Here is a tiny trained network, its code and every weight. The questions are about switching its units off for an input and a target symbol, where a switched-off unit gives its printed mean instead of its output.

import numpy as np


def w(rows, s, z=0):
    codes = np.array(rows[::2]) - 128.0
    scale = np.full(codes.shape[1], s)
    scale[-1] = z or s
    return codes * scale


def f(y):
    return np.maximum(y, 0)


def softmax(a):
    e = np.exp(a - a.max(-1, keepdims=True))
    return e / e.sum(-1, keepdims=True)


def log_softmax(a):
    a = a - a.max(-1, keepdims=True)
    return a - np.log(np.exp(a).sum(-1, keepdims=True))


def net(x, mask):
    ids = ['βδζλμστφω'.index(c) for c in x.split()]
    T = len(ids)
    res = E[ids] + P[:T]
    u = 0
    for l in range(2):
        r = res
        for j in range(2):
            rows = slice(3 * j, 3 * j + 3)
            q, k, v = (r @ M[l][rows].T for M in (Q, K, V))
            z = softmax(np.where(np.tri(T) > 0, q @ k.T / 3**0.5, -1e9)) @ v
            o = O[l][rows]
            res = res + np.where(mask[u + j], z, o[:, -1]) @ o[:, :-1]
        u += 2
        y = f(res @ A[l][:, :-1].T + A[l][:, -1])
        res = res + np.where(mask[u : u + 4], y, B[l][:, -1]) @ B[l][:, :-1]
        u += 4
    return log_softmax(res[-1] @ U[:, :-1].T + U[:, -1])


Q, K, V, O, A, B = {}, {}, {}, {}, {}, {}
E = w([
[3,29,173,212],'β',
[125,43,226,63],'δ',
[152,70,95,151],'ζ',
[113,182,102,79],'λ',
[130,193,217,123],'μ',
[159,133,160,41],'σ',
[48,167,236,178],'τ',
[24,152,112,112],'φ',
[67,111,105,61],'ω',
],0.015)
P = w([
[119,191,164,2],'0',
[164,143,124,149],'1',
[158,146,142,137],'2',
[148,148,158,122],'3',
[148,144,162,107],'4',
[156,137,167,100],'5',
],0.0082)
Q[0] = w([
[255,84,39,185],'0.h0',
[20,192,209,72],'0.h0',
[98,72,78,176],'0.h0',
[97,214,149,125],'0.h1',
[167,109,66,152],'0.h1',
[83,231,217,20],'0.h1',
],0.009)
K[0] = w([
[124,86,117,254],'0.h0',
[84,212,166,47],'0.h0',
[149,174,112,178],'0.h0',
[123,103,169,130],'0.h1',
[124,139,50,160],'0.h1',
[84,39,173,123],'0.h1',
],0.015)
V[0] = w([
[21,189,157,111],'0.h0',
[175,206,110,58],'0.h0',
[140,167,176,143],'0.h0',
[111,153,91,147],'0.h1',
[159,78,169,83],'0.h1',
[37,3,94,134],'0.h1',
],0.011)
O[0] = w([
[142,159,64,221,235],'0.h0',
[215,153,67,92,254],'0.h0',
[205,149,144,204,170],'0.h0',
[146,227,89,112,89],'0.h1',
[163,2,237,131,181],'0.h1',
[67,156,198,84,93],'0.h1',
],0.0062,0.011)
A[0] = w([
[122,57,214,47,149],'0.n0',
[71,11,175,224,149],'0.n1',
[88,154,98,180,75],'0.n2',
[136,85,2,25,253],'0.n3',
],0.0051,0.0032)
B[0] = w([
[99,162,157,254,236],'0.n0',
[200,79,57,112,212],'0.n1',
[102,178,112,189,148],'0.n2',
[22,149,143,28,254],'0.n3',
],0.007,0.0041)
Q[1] = w([
[175,97,151,161],'1.h0',
[142,140,29,11],'1.h0',
[92,36,115,103],'1.h0',
[181,104,122,73],'1.h1',
[95,168,71,101],'1.h1',
[194,96,121,149],'1.h1',
],0.011)
K[1] = w([
[131,37,186,207],'1.h0',
[72,120,100,1],'1.h0',
[38,81,168,122],'1.h0',
[187,81,111,44],'1.h1',
[97,68,86,134],'1.h1',
[97,245,150,33],'1.h1',
],0.009)
V[1] = w([
[104,76,157,89],'1.h0',
[190,117,81,50],'1.h0',
[215,171,176,244],'1.h0',
[43,120,173,119],'1.h1',
[110,178,92,89],'1.h1',
[85,192,63,232],'1.h1',
],0.011)
O[1] = w([
[96,163,180,254,89],'1.h0',
[186,192,168,71,178],'1.h0',
[116,38,127,9,254],'1.h0',
[49,160,143,176,36],'1.h1',
[136,239,11,166,167],'1.h1',
[50,117,93,17,138],'1.h1',
],0.0071,0.0095)
A[1] = w([
[201,135,114,86,119],'1.n0',
[123,52,82,66,255],'1.n1',
[92,96,174,144,110],'1.n2',
[79,197,253,57,108],'1.n3',
],0.0074,0.0038)
B[1] = w([
[96,53,96,173,227],'1.n0',
[102,181,164,147,250],'1.n1',
[156,159,106,81,145],'1.n2',
[160,60,28,254,155],'1.n3',
],0.0097,0.016)
U = w([
[77,60,32,205,2],'β',
[106,133,227,129,200],'δ',
[115,174,161,168,224],'ζ',
[202,179,17,129,7],'λ',
[192,110,81,47,140],'μ',
[253,176,127,147,123],'σ',
[79,157,161,76,102],'τ',
[82,200,83,112,184],'φ',
[124,208,121,162,183],'ω',
],0.0064,0.0044)

Each question gives the input, a string of symbols that net reads in full, and the target symbol t.
The units are the heads (3 rows each of Q, K, V and O) and the neurons (one row each of A and B). Each row of codes is followed by its name. A weight is (code - 128) times the scale printed after its matrix; where a second scale follows, it is the last column's (O, A, B and U).
mask holds one flag per unit, layer by layer, with each layer's heads first. A switched-off unit (its flag False) gives its mean, the last column of its rows in O or B, instead of its output. The means were averaged over made-up inputs and are rounded, as every weight is.
A unit's drop is (log p(t) with every unit on - log p(t) with that unit switched off) / (log p(t) with every unit on - log p(t) with every unit switched off).
The circuit of an input: a set's keep is (log p(t) with only the set's units on - log p(t) with every unit switched off) / (log p(t) with every unit on - log p(t) with every unit switched off). Starting from all 12 units, units are removed one at a time, each time the one whose removal leaves the highest keep (on an exact tie, the one counted first), for as long as the keep stays at least 0.8.
circuit, biggest first: the units of the circuit, biggest drop first
k most important neurons: the k neurons with the biggest drops, biggest first
top k neurons in layer l: the k neurons of layer l with the biggest drops, biggest first
heads that matter: for each layer, one digit per head in row order, 1 if its drop is at least 0.15 and else 0, layers parted by /
input β δ ζ, target δ: heads that matter => 10 / 01
input β ω μ ζ β λ, target β: circuit, biggest first => 1.n3, 0.h1, 1.h1
input β λ μ ω, target β: heads that matter => 11 / 01
input μ μ μ β μ τ, target β: circuit, biggest first => 1.n3, 0.h1
input μ λ λ ω β λ, target β: heads that matter => 01 / 01
input β ζ ζ σ, target β: circuit, biggest first => 1.n3, 0.h1, 0.h0
input λ β ζ β, target λ: top neuron in layer 1 => 1.n0
input μ μ σ ζ δ, target δ: heads that matter => 01 / 10
input β σ β φ μ ω, target β: circuit, biggest first => 1.n3, 1.h1, 0.h1
input β μ ω σ, target β: circuit, biggest first => 1.n3, 0.h1, 1.h1, 0.h0
input σ δ ω σ λ φ, target δ: heads that matter => 01 / 01
input φ μ β ω, target φ: heads that matter => 11 / 10
input φ σ ζ λ δ σ, target δ: circuit, biggest first => 0.h1, 1.h0
input σ μ λ μ λ, target σ: heads that matter => 10 / 11
input δ σ μ β μ, target δ: 2 most important neurons => 1.n0, 0.n3
input φ ζ ζ μ φ, target φ: 3 most important neurons => 1.n0, 0.n2, 1.n3
input τ μ φ μ, target μ: circuit, biggest first => 1.h0
input μ μ δ ζ τ, target μ: circuit, biggest first => 0.h0, 1.h0
input σ β τ, target β: circuit, biggest first => 1.n3, 1.h1
input σ τ σ, target σ: most important neuron => 0.n3
input φ τ ω, target φ: heads that matter => 11 / 01
input σ σ μ ζ, target σ: heads that matter => 01 / 11
input ω σ σ σ τ λ, target ω: heads that matter => 10 / 10
input φ μ μ σ τ, target τ: heads that matter => 10 / 11
input φ μ μ β, target φ: heads that matter => 11 / 01
input δ φ μ δ, target δ: circuit, biggest first => 0.h1, 1.h1
